In the rows, 128 means zero.
Each row has a class, written after it.
[124 144  95 153 148 104  85 123 100 112 165 147 137 178 130 108 118 109
 138 151 153 142 164 112 149 167 170 149  35 132  37 144 163 105 141 139
 139 146  90  90 188 159 172 178 156  92  64 147 112 140 110] : Q
[151 176 121 158 177  81  94 159 119  96 184 129 150 135 142  96 120 113
 128  94 155 161 141 102 157 167 127 156  48 122  60 132 170 116 152 142
 153 119  85  87 181 142 107 146 173  98 101 120 119 111 115] : B
[149 175 128 149 157 102 115 137 113 112 162 144 124 169 122  84 154 103
  91 116 132 141 115 112 159 161 128 135  60 107 112 128 140 113 168 123
 155 103  95 109 197 135 146 172 172 108  69 148  78 115 114] : U
[147 178  78 156 127  63  96 127 144 106 104 116  76 153 134 119 128 141
 194 141 121 106  88 157 120  71 139 102  71 156  94  74 148 151 137 129
 122  93  71 112 166 149  99  83 146 104 168 129  81 125 114] : Q
[171  89  74 113 125  90 105 126 122 116  80 130 108 194  82 114  98 158
 179 138 148 101 123 152 144 106 160 143  57 150  62 110  90  55 105 150
 175  90  85  91 168 144 129 103 107  98 129 153 102 152 120] : B
[116 175  98 143 144  95  84 142 103 100 160 125 140 159 117  94 123 122
 147 129 156 137 150 101 158 149 168 159  47 111  57 166 150  91 119 137
 156 113  79 100 187 161 153 175 157  92  49 135 131 129  99] : Q
[166 149 133 136 168 139 100 136  83 103 173 152 153 140 102  88 144 108
 113  93 146 152 150 107 163 147 137 164  48 125  70 115 129  77 139 137
 156  57  93  77 180 128 138 160 137 111 102 140 117 100  97] : H
[142 149  94 141 110  84  94 121 110 109 112  96 109 172 104 104 108 129
 173 149 135  98 105 143 121  96 139 128  68 142  54 129 117 117 113 143
 156 121  91 108 175 155 127 103 139  87 117 134  82 122 117] : Y
[155 136 119 128 136 148 126 129  75 113 165 141 125 150 110 122 134  99
 108 162 162 163 144 105 131 174 145 174  31 120  71 118 109  97 129 154
 148 102 111  82 182 163 189 186 132  92  68 166  68 134 109] : Y
[138 182  90 152 154  70  95 128 155  88 110 116  81 115 124 105 128 142
 174 124 126 111 103 163 113 112 150 104  85 152  86  71 109 145 151 136
 145  84  94 131 158 134  69  96 132 119 163 117  69 100 112] : N
[128 128  98 116 100  48  78 135 113 116 109 114 101 183  74  80 102 150
 192 113 146 100 149 135 143 100 171 134  66 154  59 112  95  89  91 157
 195  80  76  73 164 146 109 100 108 103 131 132  68 137 109] : Y
[163 160 115 137 184 103 107 162 107 108 170 138 148 140 143 108 109  94
 124 100 135 156 141  97 152 177 134 168  50 117  69 105 163 129 140 155
 164 120  87  77 183 147 107 158 169 113  88 131 122 113 114] : B
[132 126 114 127 131 147 105 131 129  92 107 130 106 119  79 104 119 146
 180 122 129 117 108 152 135  89 158 145  72 127  66  86  81  97  85 143
 171  62  76 117 159 129 103 104  92 114 145 133  98  93  99] : H
[170 180 131 157 184  81 102 133  98  91 176 158 117 151 132  93 112 131
 119 110 143 161 159 130 150 164 159 140  60 142  62 166 160 126 157 117
 141 108 101 100 152 134  99 170 175  99  82 133 110 126 101] : S
[171 170  93 134 132  87 100 129 111  91 124  96 102 140  97 104 129 151
 160 114 143 109  97 149 136  85  94 121  91 125  94  94 107 123 129 147
 164 100  90 138 152 128 102 114 144 112 158 115  79  93 108] : Y
[117 166  86 136  98  57  84 104 123  91 113 106  99 131 110  90 116 169
 163 135 142 105 121 151 126  70 129 117  94 164  63 129 102 124 107 134
 163  90 101 109 158 128  79  97 112  99 146 124  76 109 122] : Y
[121 137 107 138 139  83 106 108 119  97 111 107 118 138 113  95 139 147
 169  92 121 116 132 160 125 119 155 108  60 119  84  96 105 109 124 133
 153  96  92 140 160 138  89  96 115 116 150 117  99 108 124] : U
[130 157 130 159 155  97 112 137  95 104 149 155 135 153 154  86 127 122
 126 126 136 152 151 128 149 146 154 151  74 144  74 132 142 134 138 113
 141  91  89 116 156 145 107 176 146  78  60 143  87 133 110] : K
[130 148 125 153 152  74 103 138 105 122 181 137 149 126 143 112  95 134
 136 106 149 138 164 105 156 158 163 148  58 140  50 151 157 108 122 140
 172 125  82 106 160 137 123 170 137  97  49 128  88 117 132] : K
[137 153 105 134 128  95 115 115 130 101 118  96 121 101  97  97 135 142
 159  74 129 112 126 149 136  99 154 110  69 122 108 101 108  93 122 146
 156  75 110 117 162 149  82  75 104 108 152 113 118  90 120] : N
[136 166 126 158 155  71 122 127 136 104 149 169 129 160 171 113 103 129
 131 147 160 128 146 100 119 180 150 143  58 162  84 151 141  93 137 139
  99 136 108 114 160 146 152 192 170 107  56 148 118 139 112] : K
[179 159  84 149 126  78  93 134 125  84 123 122 103 147 106 107 117 145
 154  90 122 112 112 160 129  89 139 119  70 134  82  67 124 104 127 127
 161  77  97 118 171 139  76 100 119 110 161 132  84 103 113] : S
[182 141 118 147 193  93 105 149 115 108 180 154 153 153 123 104 106  94
 148  90 151 139 161 116 152 210 131 157  26 122  69 116 157 117 141 154
 164 129  92  79 174 148 123 156 154 116 107 120 107 121 118] : B
[161 157  80 148 145  68 113 134 113 112 109 102 128 131 107  83 147 119
 194 135 125 113 124 151 153  87 160 115  55 123  74  73 110 135 132 138
 157  67  65 144 160 139  79 107 111 114 152 108  83 110 110] : Z
[198 181  75 141 113 140 123 119  96 104 110 107 139 111 105 105 166 129
 161 117 123 118  81 161 118  78  98 148  77 129  91  88 104  83 118 131
 133  41 139 137 154 142  93 105 128 105 166 137 108 107  93] : Z
[190 173 128 154 172 116  85 145  80  91 210 150 149 156 133 139 155 118
  97  70 142 176 132 133 159 166  99 145  68 129  92 119 144  58 173 123
 161 113 103 128 183 137 134 157 182 102  96 132 140  89 100] : U
[150 121  91 122 106 134 100  82 124 119 109 140 116 138  92 134 119 143
 165 115 135 110 145 123 142 103 142 156  64 119  91  93 127  69 113 155
 167  67  90 117 166 125 133 112 102 121 149 151 108 134 125] : H
[166 149  79 143 115  97 117 138 103 106 116 116 120 134 102  96 142 118
 173 139 123 117 108 158 137  92 154 127  57 135  79  63  88  97 110 131
 151  62  81 137 170 153  95 113 112 104 164 131  87 113 105] : Z
[142 112 101 129 123 120 122 110 127  85 104 120 114 130 107  90 136 147
 141 120 132 103 106 153 127  81 155 113  85 135 104  77  95  84 126 127
 134  70  94 124 153 133 118 102  86 108 171 125  70  96 101] : K
[128 146 105 147 127  85 114 140 132 110 107 133 106 109 126  91 113 159
 193 125 130 118 133 150 126 101 165 126  92 144  67 105  96 113 105 129
 157  83  97 136 143 133  77 125  99 114 104 124  94 112 124] : K
[163 154  82 120 125 134 122  85 122  96  87 144  87 164  78 111 139 145
 161 118 136 110 113 159 118 117 144 116  58 121  89 106  97 104 127 132
 147  97 106 136 178 130 116 109 117 108 151 142  70 121 102] : E
[147 151  89 148 119  77 103 117 135 130  88 133  89 152  95  84 119 146
 192 111 119  94 127 138 129  79 156 130  72 129  96  69 121 114 125 129
 153  67 106 101 155 138 103  87 121 105 182 133  82 116 129] : X
[125 129  97 118 124  99 113 120 130 100  90 131 112 135 118  95 128 167
 179 126 124 118 127 153 138  86 152 143  81 144 101 104  87  59 101 138
 151  52  97 114 129 144  97  98  81 102 123 133 114 119 112] : K
[137 161  92 131 153  78  94 130 136  84 110 107  91 124 109  97 138 149
 174 106 128 120 110 156 135  98 158 106  77 136 103  91  99 128 123 146
 170  84  77 145 160 127  95  92 113 112 161 110  83 107 109] : N
[140 153 102 146 127  59  77 136 143 104 102 103  90 146 109 118 110 191
 187  74 123  93 116 131 126  94 169 111  86 137  88  92 130  92 116 136
 149 110  79 127 142 134 101  78 133 128 161 114 109 106 115] : Q
[146 135 100 145 116  77 104 109 144 133  76 127 124 175 119 131 111 171
 182 121 141  87 119 123 121 102 183 121  79 146 107 109 113 118 115 140
 131 108  70 122 170 127 116 106 123 126 120 129  79 124 121] : H
[147 119  79 131 121  56 107 111 126 112 104 131  95 164 104 115 104 171
 166 138 157 122 153 162 163  78 129 127  59 155  81  99 133 121 130 150
 171 106  85 102 162 141  85 103 128  89 140 149  83 148 144] : B
[139 151 104 158 130  61  81 122 138  92 122 116 103 122 135 118 118 164
 162 133 125 118  92 143 128  62 128 112  94 176  76  86 130 140 134 127
 166  66  68 120 154 114  77  82 127 112 164 123  71  91 131] : H
[155 145 131 136 154  88 110 135  95 151 160 140 129 149  95 102 115 112
 132  90 159 141 163 116 163 192 150 156  40 128  51 138 148 108 121 134
 149 110  86  93 162 134 145 165 171 109 104 135 101 123 114] : Z
[142 161  77 144 117  77 115 108 102 125 107 107 100 144 117 129 129 152
 159 133 141 120 138 162 124  85 157 136  60 147 110  75 135 154 124 142
 155  81  90 116 173 161 106 106 121  89 128 136  53 134 124] : N
[122 147 111 142 145  74 110 165 129  92 205 155 150 138 111  83 109  94
 135 130 167 140 148 104 167 165 130 151  55 137  34 150 159  92 132 151
 176 117  78  78 172 138 111 160 129  96  73 125 123 147 104] : B
[132 152  84 140 131  81 103 121 130 102 101 119  94 139 130  93 127 160
 168 144 115 103 101 147 136  85 145 123  86 142  86  81 116 109 132 129
 169  96  87 131 146 126 100 107 120  96 160 134  80 115 121] : X
[145 123  83 135 138 122 115 118 131  89  99 117  92 146 107 109 121 160
 173 179 129 132  99 158 128  98 137 142  58 149  69 114 103 110 132 156
 169  88 107 125 158 132 120  94 119  91 147 148  67 147 122] : B
[122 136  95 138 121  45  79 133 130 115 141 143  91 151 100 114  95 131
 189 104 123 112 156 142 148 121 152 116  38 152  48  76 114  89 117 155
 189  81  86 100 193 142  89 101 122 110 136 138  99 117 150] : U
[171 169 136 143 173 123 113 142 102 113 178 129 149 127 133 123 128 111
  94  95 149 149 135 122 149 172 131 170  76 122 102 150 149 104 148 120
 145 107 105 106 166 141 152 170 150  98  58 131 114 116 104] : K
[132 144  91 126 111  96 100 124 117  98 124 141 107 118 104 118 109 133
 178 116 136 113 127 135 145  82 165 127  66 140  70  88 107  97  88 149
 149  81  55 111 182 136  94 108 109 112 163 133 128 107 102] : H
[124 196 125 152 168  59  86 152 116  86 179 140 123 151 125  72 106 132
 112  96 143 138 161 106 147 176 162 132  49 130  42 149 162 102 149 134
 139 120  91  93 164 131  98 166 177 106  95 121  95 112  92] : S
[144 165  85 142 130  60  87 144 122  97 120 123 127 150 115  79 141 144
 186 103 127 115  99 143 148  91 123 124  76 133  95  76 106  94 140 133
 171  47  98  88 161 144  77  92 123 103 160 117  92  91 111] : X
[121 127 108 132 120  90 102 103 108 105 117 118 116 148 107 124 107 137
 183 127 122 109 136 150 140 103 166 129  43 133  79 106 109  93 108 154
 166  67  92 105 174 163 102  95 114  98 135 141  96 126 130] : U
[141 179 107 150 142 105  99 140 111  95 166 148 117 156 113  92 132 149
  92 104 153 162 158 117 142 157 171 146  51 117  88 116 148 107 147 128
 134 111  92  96 173 135 128 169 146  96 109 136  60 118  81] : S
[157 148 114 141 187 105  95 122 106  98 163 153 135 164 125  88 114 106
 161 105 139 147 174 114 158 164 136 148  33 120  76 131 148  92 136 130
 150  95  95  90 164 162 118 172 176 102  77 131 147  94 132] : Q
[147 175 126 142 186 107 105 118  95 105 149 161 152 147 153 119 113 110
 128 131 145 142 160 109 141 166 152 149  58 133  88 138 133 146 143 131
 120 113  81 123 173 139 102 187 185 106  75 124 108 100 110] : H
[128 137 112 142 143  91 124 124 127 101 159 153 121 172 142 107 122 108
 118 143 158 149 148 127 127 162 142 147  35 151  71 106 142 114 145 141
 134 127  90 110 180 146 155 177 140  85  62 148  78 148 110] : K
[164 159  93 149 126  53  84 127 119 132  89 110 133 166 100 105 133 160
 180 114 141 125 131 136 143  93 158 122  90 132 118 112  82 120 144 139
 167  68  90 112 158 145  87  90 117 114 127 105  78  85 118] : Y
[148 171 132 153 150 108  98 136 101  98 176 152 112 153 132 103 140 123
 116 123 164 167 158 113 174 133 135 152  61 138  74 115 156 108 140 118
 164  97  86  88 192 140 148 177 144  91  94 167  98 125 135] : E
[157 138  87 153 128  88  98 119 108 118 116 138 145 131 144  94 127 146
 197 116 122 141 144 150 143  96 144 136  80 144 101  94 117  96 121 132
 160  51  98 109 141 153  78 110 101 101 141 118 105  97 128] : K
[179 115  85 125 142 136 100 115  99  86 102 131 120 155  94 126 108 146
 181 125 133 114 106 152 123 126 124 163  50 125  56  99  97  90 103 152
 181  62 122 106 169 144 112 109 108 111 130 143  78 131 121] : B
[127 167 108 152 157  85  97 128 115 105 161 119 154 154 132  85 132  97
 134 103 161 141 163 111 141 170 142 144  25 116  68 132 160 104 134 150
 146 121 107  84 193 168 147 166 157  91  66 143 119 121 128] : N
[136 174 132 165 183  99  91 154  94  99 206 149 144 145 133  74 127  80
 145 113 132 155 153  95 159 169 141 144  48 105  64 137 165 106 149 123
 140  81  84  79 181 154 128 168 170 101  95 120 129  94 123] : U
[137 155  91 146 128  98 102 123 143 112 103 133 120 144 112 108 127 151
 174 154 135 116 116 148 124 101 156 139  78 161  99  95  94 109 133 142
 138  73  89 109 158 134 104 107 128 111 155 136  84 115 104] : H
[131 152  94 126 111 111 115 105  84 121  76 133 120 121  98  96 149 150
 141  98 112 143 147 143 146  85 189 126  94 120  97  94  86 129 134 122
 161  47 108 135 149 139  56  90  95  91 171 139  89 120 111] : E
[172 178 131 137 152  97  93 142  90 111 165 123 137 163 116 102 127 115
 124  84 158 136 150 105 133 166 117 161  45 123  60 145 140  92 128 147
 146 126 124  82 181 148 152 160 160 102  58 135 127 116 108] : Y
[164 140  88 124 108 107 110 101 106  94  97 129 126 150  92 118 129 150
 159  99 138 109 126 136 138  79 151 128  77 128  88  94 100  82 121 143
 166  71 114 126 168 144  96 102 101 104 147 143 107 118 114] : E
[151 182 109 176 162  70  87 146  99 103 185 144 151 129 150 100 126  95
 130 127 145 156 161 102 156 169 160 145  51 123  68  95 158 139 160 127
 140 103  68 132 169 153 101 178 172  97 121 113  83  98 104] : Z
[163 191 105 169 198  91  88 145 108  62 175 137 161 136 161 120 131 118
 106 143 149 146 124 110 140 163 124 146  69 137  97 140 156 145 180 123
 126 100  99 100 178 147 103 155 176 100 111 120  80 101 106] : B
[112 146 103 144 131  71  86 127 139 126  94 113 130 125 124  97 114 177
 189 121 136 114 164 135 172  92 180 124  90 135  92 128 113 104 121 158
 171  97  90 134 152 125 102 112  99 117 126 120 103 111 129] : K
[135 124 105 112 111  97 102 120  90 104 105 136 120 153  93 117 136 138
 167 101 147 137 144 152 152 112 166 135  72 127  50  91  89  76 125 135
 187  70  91 119 164 154  88 107 101  97 126 146  99 130 109] : E
[171 172 125 163 196  67  96 157 110  86 204 142 147 111 146  94 108 114
 134 105 140 143 142 115 154 169 102 141  49 154  47 133 168 105 156 145
 159 105 105  83 150 134  87 138 166 108 127 116 127 106 125] : B
[127 167 122 158 180  95  95 138 107 103 157 150 135 168 143  89 141 109
 136 147 147 153 144 118 145 170 154 138  62 129  80 130 147 120 182 112
 130 119  93 102 167 153 133 159 191  78 107 126  89 100 102] : X
[111 143  98 129 124  75 117 140 131 102 103 105  89 158 111  89 134 161
 168 128 131 121 117 156 123  75 146 129  66 153 111  50 107 131 111 124
 164  76  77 100 168 145  99  98 121  91 148 131  68 104 121] : X
[156 169  92 134 145  70  86 134 111  97 110 117 139 150 125 117 124 149
 152 102 118 115 114 150 148  95 156 117  82 142  85 103 109  86 137 136
 144  74  97 118 165 137  71  88 125 115 153 113 110  88 100] : S
[172 128 119 147 168 111  89 135 105  88 159 157 141 162 114 106 114 130
 132  90 162 157 162 118 144 182 137 168  21 132  51 120 132  86 133 145
 165  94 121  60 189 151 128 155 143 100  89 158  93 124 128] : B
[182 172  80 127 125  76 107 116 123 102 106 105 104 168  97  85 146 128
 152 132 134 103  90 156 126 100 110 112  66 143  96 103  86  99 147 145
 168  92  98 124 176 130 112 106 133 108 132 127  64 114 103] : Y
[146 152  85 130 115 111 104 120 105 121 106 107 113 152  75  84 137 113
 180 147 124 115 115 159 124 103 128 138  63 133  69 106  82  94 129 138
 166  62 109  98 169 157 106  85 121  94 145 124  76  95 110] : Y
[151 132  80 142 135  63  85 128 128 118  95 115 115 165 109 114 120 170
 184 117 141 125 131 156 142  99 147 129  71 145  83  98 128 124 125 143
 179  89  68 115 149 130  90  83 115 103 167 123  59 143 123] : B
[163 205 130 157 194 108  97 152  98  90 186 141 174 105 165 108 156  91
 133 107 129 161 128  93 149 146 130 138  50 127  96 113 144 123 162 138
 132  68  88 100 191 135  97 144 155 121  93 108 120  67 108] : H
[123 152 109 143 152 120 129 120  93 103 168 151 128 156 150  95 125 110
 118 151 158 150 159 126 142 160 139 158  43 128  79 104 158 121 132 134
 114 119  74 104 167 154 152 202 152  86  91 143  76 134  99] : K
[161 144 116 144 169  80 102 131  77 119 172 141 158 159 136  83 129 103
 126 127 137 151 169 111 164 168 152 154  46 130  71 123 144 107 144 115
 154  80  82  96 148 154 112 172 150  91  80 123  87 118 125] : Z
[141 189 114 160 164  75 116 135 129  99 178 138 135 153 139  98 129 106
 109 147 167 176 146 132 138 140 150 145  53 142  71 139 162 145 154 135
 134 125  85 108 165 138 128 179 165  96  87 136  91 139  93] : S
[160 161 130 146 129 114  87 149  78 110 167 136 122 158 113 123 128 116
 109 122 163 145 146 113 144 156 137 174  52 133  64 101 123 104 126 152
 162 110 113  80 189 156 175 174 145  98  92 168  63 134 104] : Y
[137 154  79 152 115  63  88 130 144 117 111 139 137 122 118 105 127 132
 176 128 117 111 135 140 147  70 160 124  95 140  94  69 115 102 148 136
 160  64  66 117 142 143  49  81  98 109 157 113 112 102 109] : H
[151 158 117 143 127  97 115 136  89 122 173 145 134 145 108 112 112 121
 104  81 154 133 164 117 153 171 146 177  30 124  52 102 146  75  99 127
 146 120  84 107 170 158 125 180 157  85  78 151 112 122 107] : Z
[182 189 118 151 169  70  91 138 107 105 179 140 132 148 149  94 132  97
 141  96 143 151 151 121 147 158 120 142  42 139  52 109 176  95 150 131
 139 123  77 123 153 141 105 158 191  93 116 120 133 119  97] : Z
[155 192  92 138 124  87 116 114 113 131 112 131 104 125  99 110 134 175
 180  82 125 126 135 137 151  88 149 127  82 122  94  98 123 105 139 121
 167  64  82 122 162 130  42  82 117 109 128 105  97  75 125] : E
[134 165 133 149 177 122 104 149  91 130 157 127 152 128 132  96 144  91
 111  82 137 180 165 111 138 202 165 149  47 110  87 104 148 132 160 142
 145 101 107  89 172 165 123 155 179  95 105 131  99  92 104] : N
[165 141 128 136 156 121 112 152 106 102 180 153 122 156 121 108 106 112
  97  86 151 147 144 101 163 190 123 161  37 110  48  97 155  69 155 147
 158 136  94  99 192 139 124 169 177  92  88 145 112 119 113] : B
[158 172 110 142 187 142 104 126  84  82 188 128 156 109 152  98 156  87
 106 107 129 167 116  98 138 167 106 152  52 103  77 104 155  96 165 142
 144  68 120  95 170 147 131 158 153 105 102 126 104  76 120] : N
[167 172  87 156 135 100 102 109 133  62 114 129 106 143 109 116 135 145
 142 137 121 119  70 158 130  65 121 122  96 129  86 106 119  99 146 135
 138  70 105 155 135 123 100  96 123 121 176 137 101 119  86] : S
[152 181 133 158 168 104  94 136 107  85 174 155 124 121 141 101 123 117
 104 118 154 145 152 123 153 137 120 163  78 144  69 125 155 115 150 127
 146  94 117 112 167 132 132 185 163 100  90 150 104 115 106] : K
[183 163 125 155 185  82  89 138 102  87 177 154 148 187 126 105 102 119
 122 103 145 135 150 116 159 172 156 159  49 132  76 149 147  96 139 130
 154  99  95  92 168 143 133 175 151 110  70 130 110 124 104] : S
[159 154 103 141 144  77 113 127 115 113 118 112 142 106 119 104 125 118
 179 100 109 106 127 137 148  81 158 126  83 127 119  76 106 122 121 139
 158  54  62 138 152 137  64  87 109 126 176 104 129 100 121] : H
[161 142 101 122 130  92 105 134 120 126  74 109 100 161  83  78 107 184
 158  64 117 102 131 143 137 107 167 121  67 111  83  96 101 104 105 139
 163  76 119  97 156 122  79 109 119 121 127 139  65 109 129] : S
[133 164  98 152 128  69 102 128 117  99 117 110 149 105 132 105 134 175
 167  97 120 114 114 135 150  70 170 122  96 137 101  97 113  92 132 147
 154  60  79 131 136 131  65  81  86 119 149 100  92  89  93] : K
[177 172 112 146 183 124  96 142 101 103 172 141 132 141 157 110 139  77
 125 103 137 145 135 117 143 180 111 145  57 107  80  83 169 110 159 138
 139 113 104  97 172 157 134 175 169 104  96 141 110 111 122] : N
[153 178  90 142 126 107 108 135 119 104 108 113 106 141 116 119 153 153
 153 128 122 110  76 163 138  71 116 133  92 145 109  64 112  99 143 119
 151  52  95 109 167 135  99  89 118  96 163 134  87  97  98] : X
[153 161 120 157 178  79  82 162 108  80 187 148 134 140 156  93 106 121
 131 142 149 152 143  84 185 137 148 158  65 129  78 139 169 127 143 136
 169  85  69  72 182 143 116 165 143  91  85 132  98 125 132] : B
[156 158 104 147 184 115 120 145 110  90 171 145 143 164 149  93 115 128
 114 131 140 132 135 104 139 186 128 142  51 128  83 125 153 105 149 127
 124 139  81 111 166 136 113 174 173  89  99 116  86 108 112] : B
